1, 7, 9, -1, 6, -18, -8, -6, -1, -17, 50, -9, -14, -14, -8, -3, 6 | 9
-1, 5, -1, -1, -1, -12, -1, -6, 5, -13, -6, -4, -2, -5, 2, -2, 1 | 2
-3, 2, 8, -2, 8, -7, -3, -10, -4, 9, 57, 0, -7, 0, 2, -4, 5 | 12
-3, 2, 10, 3, -4, -2, -7, -2, -8, -11, 6, 2, 5, 1, -7, 1, 1 | 4
-3, 5, 2, -1, 1, -5, -2, -4, 1, 1, 19, 0, -5, -3, -1, -1, 2 | 5
-4, 4, 0, -2, 7, -10, -2, -7, 5, 13, 52, -1, -14, -4, 3, -2, 5 | 9
0, 0, 4, -1, -4, 1, 4, 1, 2, -15, -24, 1, 6, 1, 2, 1, -2 | 1
-5, 6, -10, 0, -1, -10, 0, -2, 10, 14, 9, 1, -5, 0, 10, 0, 3 | 3
3, 1, -4, -5, -3, -4, 12, 2, 14, -16, -38, -3, -2, -3, 7, -1, 0 | 0
0, -1, 3, -2, -3, 0, 7, 0, 2, -16, -20, 0, 5, 2, 2, -1, -1 | 1
-2, 2, 3, -6, 1, -2, 1, -7, 2, -4, 20, -1, -6, -2, -1, -1, 2 | 6
-2, -1, 9, -3, 6, -1, 0, -9, -5, 6, 46, 1, -7, 1, -2, -2, 4 | 10
-3, 3, 10, 4, 5, -9, -11, -7, -10, 4, 57, 0, -3, 1, -3, -2, 2 | 12
-4, 3, 2, 1, 5, -6, -5, -7, 0, 14, 56, 1, -6, -1, 0, -2, 5 | 9
-2, 1, 8, 1, 4, -3, -6, -7, -6, 3, 56, 1, -5, -1, -3, -2, 3 | 10
0, 0, 2, 2, -6, -3, 3, 2, 3, -14, -27, 1, 6, 1, 2, 1, -1 | 0
-4, 5, 3, 2, 6, -12, -7, -3, 1, 9, 59, 0, -11, -4, -1, -2, 5 | 10
-3, 0, 3, -5, 0, -5, 3, -5, 1, 0, 12, 1, -1, 2, 1, -2, 2 | 4
-2, 0, 4, -5, 0, 2, 3, -6, -1, -6, 4, 1, -2, 3, 1, -1, 0 | 4
-1, 1, 6, 1, -3, -5, -2, -1, -2, -16, -11, -1, 5, -1, -2, 0, 0 | 2
-2, 1, 6, -5, 0, 0, 2, -7, -2, -7, 22, 0, -6, -3, -4, -1, 2 | 6
-3, -1, 7, 0, -2, 1, -1, -3, -4, 0, -1, 3, 4, 5, 0, 0, -1 | 4
-2, 5, -1, -2, 0, -9, 2, -3, 7, -8, 1, -3, -3, -4, 5, 0, 2 | 3
2, 3, 15, -5, -1, -5, -3, -2, -6, -35, -6, -6, 0, -6, -11, -2, 0 | 4
-4, 4, 1, -4, 1, -4, 0, -5, 3, 1, 19, 0, -8, -1, 2, -1, 3 | 5
-4, 1, -4, -3, -2, -2, 5, -4, 5, 12, -2, 3, -1, 4, 11, 0, 0 | 3
-2, 3, 6, -4, 0, -6, -2, -4, -1, -8, 18, -2, -7, -7, -2, -1, 3 | 5
-3, 4, 0, -3, 4, -9, 0, -6, 7, 5, 44, -2, -14, -7, 1, -2, 6 | 7
-1, 0, -1, -4, -4, 0, 6, -2, 6, -5, -26, 0, 1, 3, 7, 0, 0 | 2
-2, 3, 2, -2, -1, -4, -1, -4, 1, -2, 13, 0, -2, -2, 0, -1, 1 | 4
-2, 0, 11, 0, 3, -2, -4, -7, -6, 0, 45, 2, -5, 0, -4, -2, 3 | 9
-2, 2, 10, 1, 7, -9, -8, -9, -7, 1, 59, -2, -4, -2, -5, -3, 3 | 12
1, 4, 7, -7, 2, -10, 3, -5, 3, -22, 9, -8, -9, -10, -4, -3, 2 | 4
-3, 2, 2, -2, 4, -6, 0, -7, 2, 9, 49, 0, -10, -3, 0, -1, 5 | 8
-1, 3, 9, -3, 1, -4, -3, -4, -2, -7, 20, -1, -5, -5, -5, -1, 3 | 5
-4, 5, 1, 0, -1, -9, -2, -3, 2, -7, 3, -2, -2, -3, 1, -1, 2 | 3
